Here is a tiny trained network, its code and every weight. The questions are about switching its units off for an input and a target symbol, where a switched-off unit gives its printed mean instead of its output.

import numpy as np


def w(rows, s, z=0):
    codes = np.array(rows[::2]) - 128.0
    scale = np.full(codes.shape[1], s)
    scale[-1] = z or s
    return codes * scale


def f(y):
    return np.maximum(y, 0)


def softmax(a):
    e = np.exp(a - a.max(-1, keepdims=True))
    return e / e.sum(-1, keepdims=True)


def log_softmax(a):
    a = a - a.max(-1, keepdims=True)
    return a - np.log(np.exp(a).sum(-1, keepdims=True))


def net(x, mask):
    ids = ['αβγδεζηθλμξπστφψ'.index(c) for c in x.split()]
    T = len(ids)
    res = E[ids] + P[:T]
    u = 0
    for l in range(2):
        r = res
        for j in range(2):
            rows = slice(2 * j, 2 * j + 2)
            q, k, v = (r @ M[l][rows].T for M in (Q, K, V))
            z = softmax(np.where(np.tri(T) > 0, q @ k.T / 2**0.5, -1e9)) @ v
            o = O[l][rows]
            res = res + np.where(mask[u + j], z, o[:, -1]) @ o[:, :-1]
        u += 2
        y = f(res @ A[l][:, :-1].T + A[l][:, -1])
        res = res + np.where(mask[u : u + 8], y, B[l][:, -1]) @ B[l][:, :-1]
        u += 8
    return log_softmax(res[-1] @ U[:, :-1].T + U[:, -1])


Q, K, V, O, A, B = {}, {}, {}, {}, {}, {}
E = w([
[93,54,136,134,134,194,136,95,168,175],'α',
[126,103,21,224,167,137,198,182,27,137],'β',
[71,53,127,90,108,172,192,115,185,171],'γ',
[61,108,93,109,153,206,90,67,167,188],'δ',
[107,79,104,138,89,161,71,123,167,205],'ε',
[97,71,108,104,65,143,128,140,195,202],'ζ',
[82,37,163,114,126,162,135,170,191,200],'η',
[81,69,116,117,135,156,64,163,160,218],'θ',
[110,172,79,93,158,112,99,171,183,90],'λ',
[104,101,117,112,178,220,70,91,128,154],'μ',
[136,95,150,73,99,125,157,204,90,55],'ξ',
[149,97,108,30,4,122,37,145,171,151],'π',
[178,96,156,161,129,179,86,122,145,45],'σ',
[163,105,152,52,73,169,148,90,211,128],'τ',
[158,178,75,111,66,236,191,65,72,131],'φ',
[117,81,154,57,216,182,167,88,141,151],'ψ',
],0.013)
P = w([
[27,2,91,144,105,40,104,43,194,107],'0',
[43,45,89,152,97,125,113,107,173,108],'1',
[51,77,99,144,93,154,118,124,149,98],'2',
[77,90,96,142,96,166,124,151,146,115],'3',
[96,103,103,133,109,172,125,157,141,118],'4',
[118,110,100,118,116,176,128,154,133,119],'5',
[139,117,107,108,129,177,128,154,128,125],'6',
[158,121,115,101,139,179,130,168,126,130],'7',
[184,132,118,93,149,178,129,164,123,131],'8',
[200,141,132,85,168,181,131,169,120,142],'9',
[220,154,143,79,174,180,126,176,116,149],'10',
[237,164,143,70,180,186,127,179,104,145],'11',
[249,164,159,58,199,191,124,190,107,159],'12',
],0.0093)
Q[0] = w([
[86,102,135,124,105,109,128,124,149,144],'L0H0',
[153,60,83,73,132,181,122,167,152,170],'L0H0',
[140,41,62,39,129,218,130,160,145,254],'L0H1',
[158,85,16,140,186,212,99,244,176,48],'L0H1',
],0.011)
K[0] = w([
[138,144,135,100,110,135,126,122,147,88],'L0H0',
[197,163,132,145,147,122,144,148,110,118],'L0H0',
[206,195,142,122,186,119,158,160,108,91],'L0H1',
[246,147,182,68,158,178,141,124,102,152],'L0H1',
],0.013)
V[0] = w([
[63,81,153,41,145,78,80,160,203,214],'L0H0',
[155,111,191,104,192,172,27,117,162,24],'L0H0',
[102,178,54,201,169,182,2,72,133,211],'L0H1',
[186,87,141,190,52,105,60,168,79,128],'L0H1',
],0.0081)
O[0] = w([
[151,36,48,61,163,68,142,135,170,169,183],'L0H0',
[130,99,68,174,159,167,41,117,125,2,253],'L0H0',
[206,142,64,216,132,115,114,82,188,172,11],'L0H1',
[153,97,100,98,102,32,18,108,44,134,82],'L0H1',
],0.0084,0.0019)
A[0] = w([
[115,155,153,204,148,118,92,119,148,70,67],'L0N0',
[167,121,148,125,66,187,150,159,138,171,140],'L0N1',
[150,99,130,96,166,112,123,115,143,92,205],'L0N2',
[70,135,73,145,140,156,98,135,114,135,146],'L0N3',
[93,161,210,146,93,117,95,126,169,188,74],'L0N4',
[98,127,199,88,124,125,81,30,122,169,189],'L0N5',
[99,254,112,102,128,46,85,138,136,122,138],'L0N6',
[197,155,75,161,163,72,79,106,178,162,2],'L0N7',
],0.0084,0.0057)
B[0] = w([
[130,148,97,105,113,87,206,157,158,224,154],'L0N0',
[121,193,148,83,125,190,115,129,135,142,193],'L0N1',
[156,99,96,115,110,172,80,165,138,128,254],'L0N2',
[131,93,137,140,125,165,141,159,110,75,213],'L0N3',
[149,156,11,143,148,119,162,72,58,107,138],'L0N4',
[171,85,156,95,59,147,205,131,97,127,159],'L0N5',
[68,159,102,138,177,132,101,156,161,91,158],'L0N6',
[62,177,181,145,142,167,2,62,70,152,153],'L0N7',
],0.0086,0.0066)
Q[1] = w([
[174,130,56,100,91,206,168,244,101,77],'L1H0',
[146,107,107,125,161,225,127,165,124,177],'L1H0',
[116,222,221,160,131,8,125,51,128,152],'L1H1',
[122,78,100,157,113,62,125,88,137,125],'L1H1',
],0.013)
K[1] = w([
[241,151,167,79,152,150,103,134,134,118],'L1H0',
[199,212,142,77,169,122,96,173,129,107],'L1H0',
[213,119,175,2,67,246,78,82,143,161],'L1H1',
[103,105,143,112,125,131,67,52,166,131],'L1H1',
],0.0099)
V[1] = w([
[94,209,92,70,133,89,109,157,168,100],'L1H0',
[168,143,182,75,44,129,103,91,194,131],'L1H0',
[107,134,133,90,2,109,72,122,237,90],'L1H1',
[188,212,139,91,169,129,104,172,118,110],'L1H1',
],0.008)
O[1] = w([
[94,170,2,88,100,96,177,186,172,116,191],'L1H0',
[165,154,133,227,47,141,145,250,161,91,157],'L1H0',
[125,147,138,114,11,216,91,182,123,190,73],'L1H1',
[99,68,63,114,107,146,61,143,132,141,2],'L1H1',
],0.0085,0.0051)
A[1] = w([
[162,138,77,218,220,132,136,33,233,167,86],'L1N0',
[135,226,230,154,172,132,186,80,133,107,44],'L1N1',
[119,139,81,66,189,115,64,192,110,77,133],'L1N2',
[132,138,252,143,76,174,108,104,42,112,250],'L1N3',
[122,254,192,162,98,171,152,208,83,227,116],'L1N4',
[118,88,185,149,190,114,104,83,40,62,177],'L1N5',
[141,138,90,72,182,32,141,50,174,231,177],'L1N6',
[162,104,77,162,76,177,1,126,86,144,103],'L1N7',
],0.0072,0.0022)
B[1] = w([
[176,77,17,78,69,138,83,165,82,167,187],'L1N0',
[57,186,114,157,106,170,64,171,126,177,185],'L1N1',
[107,69,135,151,61,142,153,55,147,174,246],'L1N2',
[186,76,146,169,182,117,154,118,43,87,191],'L1N3',
[158,112,121,38,138,111,86,1,127,101,168],'L1N4',
[57,139,142,123,54,74,79,97,200,114,189],'L1N5',
[143,119,193,106,231,151,103,190,108,186,164],'L1N6',
[147,225,190,118,202,96,180,135,162,123,228],'L1N7',
],0.0082,0.012)
U = w([
[164,61,128,215,91,146,177,86,107,190,116],'α',
[97,249,95,172,68,113,144,145,9,180,229],'β',
[75,109,184,68,175,52,254,35,184,117,96],'γ',
[168,96,75,138,96,166,24,155,73,160,1],'δ',
[144,124,155,132,142,85,137,66,120,182,150],'ε',
[146,113,152,122,79,91,139,76,136,204,103],'ζ',
[127,82,178,154,129,100,151,173,162,193,52],'η',
[91,111,186,112,155,110,68,160,130,198,44],'θ',
[40,195,120,95,120,204,73,185,215,141,162],'λ',
[148,73,86,153,102,69,15,46,140,48,186],'μ',
[96,100,169,45,103,151,104,200,26,112,71],'ξ',
[154,151,146,103,90,62,123,144,114,178,121],'π',
[171,139,187,226,205,161,172,194,154,61,172],'σ',
[213,101,79,176,43,73,242,134,141,107,92],'τ',
[151,151,113,106,119,154,153,14,101,120,29],'φ',
[165,81,65,76,227,78,188,118,119,120,124],'ψ',
],0.0067,0.0054)

Each question gives the input, a string of symbols that net reads in full, and the target symbol t.
The units are the heads (2 rows each of Q, K, V and O) and the neurons (one row each of A and B). Each row of codes is followed by its name. A weight is (code - 128) times the scale printed after its matrix; where a second scale follows, it is the last column's (O, A, B and U).
mask holds one flag per unit, layer by layer, with each layer's heads first. A switched-off unit (its flag False) gives its mean, the last column of its rows in O or B, instead of its output. The means were averaged over made-up inputs and are rounded, as every weight is.
A unit's drop is (log p(t) with every unit on - log p(t) with that unit switched off) / (log p(t) with every unit on - log p(t) with every unit switched off).
The circuit of an input: a set's keep is (log p(t) with only the set's units on - log p(t) with every unit switched off) / (log p(t) with every unit on - log p(t) with every unit switched off). Starting from the 12 units with the biggest drops (on a tie, the unit counted first), units are removed one at a time, each time the one whose removal leaves the highest keep (on an exact tie, the one counted first), for as long as the keep stays at least 0.8.
circuit, biggest first: the units of the circuit, biggest drop first
k most important neurons: the k neurons with the biggest drops, biggest first
k most important neurons of layer l: the k neurons of layer l with the biggest drops, biggest first
which heads matter: for each layer, one digit per head in row order, 1 if its drop is at least 0.15 and else 0, layers parted by /
input σ ζ β, target μ: 2 most important neurons -> L1N5; L1N7
input θ ξ ζ π, target ξ: which heads matter -> 01 / 01
input β λ φ, target β: which heads matter -> 00 / 01
input ζ σ λ τ λ ξ β, target γ: which heads matter -> 11 / 01
input λ σ β λ μ λ η ψ, target λ: circuit, biggest first -> L0H1; L1N1; L1N3
input π λ σ β λ λ λ λ ξ ξ λ λ, target γ: circuit, biggest first -> L0H1; L1H1; L1N2
input α π ξ ξ ξ λ λ λ ψ β, target λ: which heads matter -> 11 / 01
input ξ η λ β, target ψ: circuit, biggest first -> L1H0; L1H1
input ε δ α, target α: which heads matter -> 00 / 11
input η λ γ, target λ: circuit, biggest first -> L1H1
input λ λ σ λ λ λ α θ, target λ: circuit, biggest first -> L1H1; L1H0
input ψ φ φ λ λ θ λ β λ τ α, target σ: 2 most important neurons of layer 0 -> L0N1; L0N5
input η μ σ σ α, target σ: which heads matter -> 10 / 01
input λ ψ θ ε λ μ η, target λ: which heads matter -> 10 / 01
input σ α σ δ, target σ: 2 most important neurons -> L1N7; L0N3
input λ μ ε, target λ: circuit, biggest first -> L1H1; L1N3; L0H1
input λ σ α ξ, target ξ: circuit, biggest first -> L0H1
input β λ ε α, target ψ: which heads matter -> 10 / 11
input λ λ λ λ α δ ε λ σ λ ζ, target λ: circuit, biggest first -> L1H1; L1H0
input λ σ σ α ψ σ, target σ: circuit, biggest first -> L1H1; L0H0; L1N3; L1N7
input φ λ γ λ σ τ, target σ: which heads matter -> 10 / 10
input β τ σ π α δ φ β, target β: 3 most important neurons -> L1N1; L0N2; L1N2
input λ λ μ φ ε ζ π, target φ: which heads matter -> 10 / 01
input β σ α σ η σ λ λ λ λ, target ψ: circuit, biggest first -> L1H0; L1H1; L0H0
input λ τ ζ λ τ, target λ: 2 most important neurons of layer 1 -> L1N3; L1N2
input γ ξ σ σ β, target μ: circuit, biggest first -> L1N5; L1H1; L0H1; L1H0
input θ σ σ γ λ λ λ α λ θ, target λ: circuit, biggest first -> L1H1; L1N3
input λ λ λ α φ δ λ β λ δ, target ψ: circuit, biggest first -> L1H1; L1H0
